Below are the code and all the weights of a small trained network. Each question names an input and a class and asks about switching units off, where a switched-off unit gives its printed mean instead of its output.

import numpy as np


def w(rows, s, z=0):
    codes = np.array(rows[::2]) - 128.0
    scale = np.full(codes.shape[1], s)
    scale[-1] = z or s
    return codes * scale


def norm(h):
    return h / np.sqrt((h * h).mean(-1, keepdims=True) + 1e-5)


def f(y):
    return y / 2 * (1 + np.tanh(0.7978845608 * (y + 0.044715 * y**3)))


def log_softmax(a):
    a = a - a.max(-1, keepdims=True)
    return a - np.log(np.exp(a).sum(-1, keepdims=True))


def net(x, mask):
    res = np.array(x, float).reshape(1, 7) / 4 @ E
    u = 0
    for l in range(2):
        y = f(norm(res) @ A[l][:, :-1].T + A[l][:, -1])
        res = res + np.where(mask[u : u + 16], y, B[l][:, -1]) @ B[l][:, :-1]
        u += 16
    return log_softmax(norm(res)[-1] @ U[:, :-1].T + U[:, -1])


A, B = {}, {}
E = w([
[87,129,173,14,64,151,203,94,125,230,107],'x0',
[128,125,130,128,130,129,130,129,130,129,126],'x1',
[136,134,133,127,130,121,130,129,125,125,128],'x2',
[88,211,60,120,136,144,194,173,114,90,116],'x3',
[192,79,90,38,60,81,141,157,198,38,128],'x4',
[83,163,231,117,166,168,150,55,190,29,145],'x5',
[46,134,128,122,170,59,114,187,254,178,157],'x6',
],0.0036)
A[0] = w([
[111,132,159,41,86,167,181,110,137,187,88,106],'L0N1',
[154,122,99,192,166,118,84,135,130,66,143,34],'L0N2',
[166,106,101,59,78,120,127,166,143,63,181,3],'L0N3',
[152,141,93,173,171,119,49,134,137,66,130,31],'L0N4',
[112,139,177,144,144,128,172,74,167,66,144,25],'L0N5',
[174,127,135,136,87,156,160,99,66,80,89,19],'L0N6',
[105,190,85,124,118,157,181,183,106,86,145,33],'L0N7',
[103,138,180,122,152,153,141,99,149,66,136,48],'L0N8',
[117,178,206,116,124,150,118,116,163,59,133,32],'L0N9',
[83,185,43,139,133,132,253,149,108,90,162,56],'L0N10',
[173,36,191,135,105,106,51,62,142,168,169,35],'L0N11',
[159,125,66,163,68,81,94,169,97,194,113,99],'L0N12',
[134,112,102,156,188,126,76,171,110,68,126,7],'L0N13',
[153,101,130,124,108,167,127,111,58,89,88,34],'L0N14',
[132,134,135,81,114,130,140,113,123,164,134,14],'L0N15',
[170,97,125,68,71,102,126,147,156,69,145,64],'L0N16',
],0.0049,0.0026)
B[0] = w([
[144,128,148,253,64,89,159,178,116,69,165,248],'L0N1',
[112,138,171,132,37,109,192,143,115,157,134,202],'L0N2',
[167,131,113,176,158,126,129,72,159,168,75,188],'L0N3',
[110,132,162,158,49,119,192,153,126,135,143,209],'L0N4',
[133,72,82,94,156,131,155,190,73,144,130,184],'L0N5',
[122,152,94,99,114,150,67,103,153,153,213,171],'L0N6',
[160,101,203,122,133,122,75,138,136,128,85,152],'L0N7',
[141,75,80,111,156,125,147,181,74,141,135,181],'L0N8',
[125,47,95,97,175,147,160,166,86,137,137,192],'L0N9',
[159,143,228,74,119,125,26,184,118,133,64,198],'L0N10',
[121,234,182,62,135,143,85,246,87,85,31,204],'L0N11',
[109,60,132,78,225,189,202,152,88,84,149,252],'L0N12',
[122,124,196,138,68,133,180,132,142,162,137,169],'L0N13',
[124,159,111,113,118,145,99,128,173,158,181,157],'L0N14',
[135,117,146,151,120,120,142,153,136,91,125,106],'L0N15',
[146,167,113,181,187,115,152,63,137,188,76,214],'L0N16',
],0.0054,0.0023)
A[1] = w([
[114,119,139,137,108,117,121,162,163,125,124,108],'L1N1',
[155,106,114,253,128,116,91,168,145,50,164,48],'L1N2',
[145,143,114,119,95,147,95,66,109,115,157,6],'L1N3',
[160,122,122,142,111,174,120,81,65,135,131,127],'L1N4',
[106,169,179,145,134,134,122,68,174,90,150,94],'L1N5',
[94,117,176,97,25,116,197,109,127,177,144,42],'L1N6',
[174,100,99,80,121,111,155,118,156,77,119,135],'L1N7',
[96,66,130,70,163,150,148,139,115,87,179,84],'L1N8',
[140,97,32,106,105,113,114,183,88,185,120,47],'L1N9',
[76,181,150,196,184,158,132,93,70,182,139,64],'L1N10',
[66,127,113,132,156,79,110,158,195,170,174,87],'L1N11',
[87,123,126,114,146,81,94,154,192,156,121,91],'L1N12',
[159,163,174,89,118,116,24,163,111,105,62,25],'L1N13',
[157,119,69,94,86,76,139,77,166,62,104,52],'L1N14',
[149,150,102,111,86,167,80,39,112,121,178,16],'L1N15',
[79,119,183,97,163,150,156,61,154,38,148,58],'L1N16',
],0.0055,0.0024)
B[1] = w([
[143,149,131,135,110,156,128,102,84,122,117,163],'L1N1',
[108,152,168,131,49,78,192,139,90,155,116,203],'L1N2',
[117,135,105,119,113,145,110,129,127,118,158,108],'L1N3',
[81,137,111,90,128,118,125,121,183,100,173,234],'L1N4',
[175,87,82,116,132,132,153,156,71,160,109,139],'L1N5',
[160,153,129,224,79,64,160,163,97,59,146,200],'L1N6',
[66,135,149,172,160,124,112,102,136,201,128,228],'L1N7',
[146,106,79,138,138,132,143,132,84,202,142,210],'L1N8',
[73,86,195,128,189,147,144,134,119,89,154,198],'L1N9',
[180,96,96,123,137,53,122,81,254,150,47,250],'L1N10',
[180,157,81,88,65,208,87,52,85,53,189,218],'L1N11',
[148,165,116,112,104,191,92,84,63,98,157,192],'L1N12',
[66,163,142,107,129,130,83,166,138,110,107,199],'L1N13',
[86,156,136,169,160,139,107,77,167,191,75,186],'L1N14',
[112,154,84,115,116,136,118,120,132,95,174,148],'L1N15',
[130,59,91,116,154,124,134,213,76,181,138,167],'L1N16',
],0.0056,0.002)
U = w([
[133,133,181,217,28,53,234,171,98,107,142,239],'0',
[112,5,106,82,254,155,195,195,65,156,153,223],'1',
[109,187,206,61,140,133,37,213,123,101,42,106],'2',
[146,124,96,169,182,88,131,10,234,188,58,77],'3',
[136,170,70,75,84,193,78,50,113,75,236,1],'4',
],0.0079,0.00057)

Each question gives the input, the list of numbers given to net, and the class t.
The units are the neurons (one row each of A and B). Each row of codes is followed by its name. A weight is (code - 128) times the scale printed after its matrix; where a second scale follows, it is the last column's (A, B and U).
mask holds one flag per neuron, layer by layer. A switched-off neuron (its flag False) gives its mean, the last column of its row in B, instead of its output. The means were averaged over made-up inputs and are rounded, as every weight is.
A unit's drop is (log p(t) with every unit on - log p(t) with that unit switched off) / (log p(t) with every unit on - log p(t) with every unit switched off).
The circuit of an input: a set's keep is (log p(t) with only the set's units on - log p(t) with every unit switched off) / (log p(t) with every unit on - log p(t) with every unit switched off). Starting from the 12 units with the biggest drops (on a tie, the unit counted first), units are removed one at a time, each time the one whose removal leaves the highest keep (on an exact tie, the one counted first), for as long as the keep stays at least 0.8.
circuit, biggest first: the units of the circuit, biggest drop first
k most important neurons: the k neurons with the biggest drops, biggest first
k most important neurons of layer l: the k neurons of layer l with the biggest drops, biggest first
input [0,-2,-5,2,8,-4,7], class 3: 3 most important neurons -> (L0N3 L1N14 L0N16)
input [2,-3,7,5,2,0,7], class 4: circuit, biggest first -> (L1N11)
input [6,2,-7,-2,4,8,-8], class 1: 2 most important neurons of layer 1 -> (L1N16 L1N11)
input [8,2,-5,-7,-6,8,3], class 0: 3 most important neurons -> (L0N1 L1N6 L0N12)
input [-8,0,0,-8,2,-5,5], class 0: 3 most important neurons of layer 0 -> (L0N4 L0N10 L0N2)
input [-5,8,-1,7,4,4,-2], class 2: 2 most important neurons -> (L0N10 L0N1)
input [8,7,3,-8,5,3,7], class 0: 2 most important neurons -> (L0N1 L1N6)
input [3,-3,-5,0,-6,5,-5], class 3: 2 most important neurons -> (L1N10 L0N12)
input [6,-7,3,-6,-3,5,6], class 0: 2 most important neurons of layer 0 -> (L0N1 L0N12)
input [-5,0,5,-6,4,3,5], class 2: 2 most important neurons -> (L0N11 L0N1)
input [-5,-8,-8,-4,5,7,6], class 1: 2 most important neurons -> (L0N1 L1N16)
input [6,5,-1,2,-1,-2,7], class 4: 3 most important neurons of layer 1 -> (L1N11 L1N12 L1N2)
input [7,3,-3,-8,1,-6,-4], class 2: 3 most important neurons of layer 1 -> (L1N13 L1N2 L1N8)
input [-2,-7,-5,-1,2,1,-4], class 4: circuit, biggest first -> (L0N6)
input [1,-5,3,-5,7,-6,3], class 3: 2 most important neurons -> (L0N16 L0N3)
input [1,1,-6,1,-1,3,-5], class 4: 2 most important neurons -> (L0N12 L0N6)
input [3,-7,-5,1,-1,5,5], class 1: 3 most important neurons -> (L0N9 L1N16 L1N8)
input [-3,-2,0,-3,7,6,2], class 3: 2 most important neurons -> (L0N12 L0N16)
input [-7,-2,3,3,-3,6,0], class 0: 2 most important neurons -> (L0N12 L0N4)
input [0,8,5,2,-5,3,3], class 3: circuit, biggest first -> (L1N10)
input [-5,-3,-7,6,1,-5,4], class 2: 4 most important neurons of layer 0 -> (L0N10 L0N1 L0N7 L0N9)
input [8,8,-6,1,-7,-6,5], class 0: 3 most important neurons of layer 0 -> (L0N1 L0N16 L0N3)
input [6,4,-8,3,4,-6,5], class 0: 2 most important neurons of layer 0 -> (L0N1 L0N9)
input [5,-5,-7,-5,7,-1,6], class 3: 3 most important neurons of layer 0 -> (L0N16 L0N3 L0N10)
